Below is a small trained network, with its code and all its weights. Each question gives an input and a target symbol and asks what happens when units are switched off, that is, made to give their printed mean instead of their output.

import numpy as np


def w(rows, s, z=0):
    codes = np.array(rows[::2]) - 128.0
    scale = np.full(codes.shape[1], s)
    scale[-1] = z or s
    return codes * scale


def norm(h):
    return h / np.sqrt((h * h).mean(-1, keepdims=True) + 1e-5)


def f(y):
    return np.maximum(y, 0)


def softmax(a):
    e = np.exp(a - a.max(-1, keepdims=True))
    return e / e.sum(-1, keepdims=True)


def log_softmax(a):
    a = a - a.max(-1, keepdims=True)
    return a - np.log(np.exp(a).sum(-1, keepdims=True))


def net(x, mask):
    ids = ['Ψζηθλξ'.index(c) for c in x.split()]
    T = len(ids)
    res = E[ids] + P[:T]
    r = norm(res)
    for j in range(2):
        rows = slice(3 * j, 3 * j + 3)
        q, k, v = (r @ M[0][rows].T for M in (Q, K, V))
        z = softmax(np.where(np.tri(T) > 0, q @ k.T / 3**0.5, -1e9)) @ v
        o = O[0][rows]
        res = res + np.where(mask[j], z, o[:, -1]) @ o[:, :-1]
    y = f(norm(res) @ A[0][:, :-1].T + A[0][:, -1])
    res = res + np.where(mask[2:14], y, B[0][:, -1]) @ B[0][:, :-1]
    return log_softmax(norm(res)[-1] @ U[:, :-1].T + U[:, -1])


Q, K, V, O, A, B = {}, {}, {}, {}, {}, {}
E = w([
[179,72,67,158,48],'Ψ',
[194,100,65,153,100],'ζ',
[106,121,72,229,68],'η',
[127,198,112,163,31],'θ',
[183,160,224,183,159],'λ',
[2,86,103,62,80],'ξ',
],0.0076)
P = w([
[237,2,193,161,71],'0',
[186,52,170,179,68],'1',
[166,97,151,156,95],'2',
[144,135,146,122,128],'3',
[112,167,142,108,167],'4',
[106,120,106,104,206],'5',
],0.0047)
Q[0] = w([
[203,192,205,2,152],'H1',
[142,147,198,126,208],'H1',
[178,152,82,93,124],'H1',
[186,129,47,93,51],'H2',
[58,144,180,35,125],'H2',
[78,118,234,54,163],'H2',
],0.0087)
K[0] = w([
[120,103,255,166,140],'H1',
[122,59,222,90,107],'H1',
[79,127,98,202,108],'H1',
[72,191,48,197,152],'H2',
[185,72,117,156,48],'H2',
[166,38,146,139,90],'H2',
],0.0086)
V[0] = w([
[90,44,138,27,37],'H1',
[89,41,133,178,25],'H1',
[53,185,128,203,99],'H1',
[166,44,108,253,219],'H2',
[240,172,219,121,112],'H2',
[219,120,41,83,39],'H2',
],0.0052)
O[0] = w([
[9,144,159,54,212,144],'H1',
[101,135,218,121,168,254],'H1',
[155,61,166,133,150,158],'H1',
[217,106,21,69,217,179],'H2',
[95,254,165,181,158,133],'H2',
[36,111,80,190,100,191],'H2',
],0.0061,0.0076)
A[0] = w([
[1,115,84,104,244,124],'N1',
[221,237,177,138,200,139],'N2',
[53,137,61,138,218,118],'N3',
[106,159,38,91,147,63],'N4',
[121,165,7,129,30,80],'N5',
[75,225,181,134,32,177],'N6',
[191,125,253,84,202,101],'N7',
[17,141,93,64,177,102],'N8',
[104,156,68,77,19,46],'N9',
[31,92,177,181,195,199],'N10',
[230,220,185,153,176,92],'N11',
[126,198,127,36,84,1],'N12',
],0.0064,0.0055)
B[0] = w([
[29,180,115,44,203,174],'N1',
[199,135,157,65,127,163],'N2',
[47,183,165,49,117,159],'N3',
[44,228,75,94,43,131],'N4',
[207,191,111,142,27,134],'N5',
[130,86,107,238,166,188],'N6',
[254,165,201,136,120,145],'N7',
[101,138,32,99,218,158],'N8',
[146,229,65,195,108,128],'N9',
[138,187,131,53,136,254],'N10',
[222,148,230,86,132,158],'N11',
[112,171,172,22,221,128],'N12',
],0.0074)
U = w([
[92,66,183,95,43,55],'Ψ',
[160,208,2,126,28,3],'ζ',
[167,30,40,160,212,195],'η',
[87,162,139,227,94,176],'θ',
[218,186,181,90,163,17],'λ',
[61,159,77,57,193,215],'ξ',
],0.0072,0.0016)

Each question gives the input, a string of symbols that net reads in full, and the target symbol t.
The units are the heads (3 rows each of Q, K, V and O) and the neurons (one row each of A and B). Each row of codes is followed by its name. A weight is (code - 128) times the scale printed after its matrix; where a second scale follows, it is the last column's (O, A, B and U).
mask holds one flag per unit, heads first, then neurons. A switched-off unit (its flag False) gives its mean, the last column of its rows in O or B, instead of its output. The means were averaged over made-up inputs and are rounded, as every weight is.
A unit's drop is (log p(t) with every unit on - log p(t) with that unit switched off) / (log p(t) with every unit on - log p(t) with every unit switched off).
The circuit of an input: a set's keep is (log p(t) with only the set's units on - log p(t) with every unit switched off) / (log p(t) with every unit on - log p(t) with every unit switched off). Starting from the 12 units with the biggest drops (on a tie, the unit counted first), units are removed one at a time, each time the one whose removal leaves the highest keep (on an exact tie, the one counted first), for as long as the keep stays at least 0.8.
circuit, biggest first: the units of the circuit, biggest drop first
heads that matter: for each layer, one digit per head in row order, 1 if its drop is at least 0.15 and else 0, layers parted by /
drop when u is switched off: that unit's drop, to one decimal
input η ζ ζ Ψ, target ζ: heads that matter -> 00
input Ψ Ψ Ψ, target ξ: circuit, biggest first -> [H1]
input η ζ λ η η ζ, target η: circuit, biggest first -> [H1, N10]
input ξ Ψ η ζ η, target ζ: circuit, biggest first -> [H1, N5]
input λ λ λ Ψ θ ζ, target θ: circuit, biggest first -> [H2, N6]
input ζ Ψ Ψ Ψ ζ Ψ, target ζ: circuit, biggest first -> [H1, N5]
input Ψ λ Ψ θ η Ψ, target η: circuit, biggest first -> [N10, H1]
input ξ ζ θ η, target θ: circuit, biggest first -> [H1, H2, N1]
input η ξ η Ψ ξ Ψ, target Ψ: heads that matter -> 01
input θ Ψ η λ η ζ, target η: heads that matter -> 10
input Ψ ξ η, target Ψ: circuit, biggest first -> [H2, N1, N6]
input θ θ θ η, target θ: circuit, biggest first -> [H1, H2]
input η η ξ η λ Ψ, target λ: drop when H2 is switched off -> 1.5
input η λ Ψ ζ η η, target η: drop when N1 is switched off -> 0.1
input η η η η λ ζ, target λ: drop when N4 is switched off -> 0.0
